Each row has a name. After each piece below comes the name of the row it's from, unless a question asks for something else. Each question is about the rows just above it. Some pieces are copies with a little noise.

Deku: [-2.445, -1.327, 1.672, -2.298, -4.916, -2.553, -1.270, -1.016, -0.633, 2.253]
tozi: [-0.236, -4.376, -3.391, 2.299, 2.096, 6.814, 0.641, 0.521, 0.750, -4.132]
rin: [1.838, -0.067, 2.097, -1.612, -5.626, -1.012, -2.805, -1.097, 1.128, 3.677]
sol: [2.517, 0.618, 3.123, -2.051, -6.692, -2.186, -3.353, -1.208, 1.379, 5.191]
zipum: [-3.063, -5.133, -3.574, 1.870, 2.416, 5.720, 1.690, 0.831, -0.339, -4.917]
defab: [-3.221, -5.259, -3.595, 1.961, 2.355, 5.563, 1.725, 0.763, -0.380, -4.886]
find: [-3.065, -5.132, -3.574, 1.870, 2.416, 5.723, 1.689, 0.831, -0.338, -4.917]
zipum
find: [1.838, -0.068, 2.097, -1.611, -5.626, -1.011, -2.805, -1.096, 1.128, 3.676]
rin
What comes right after [0.750] in the named rows?
[-4.132]
The entry that follows [2.097]:
[-1.612]

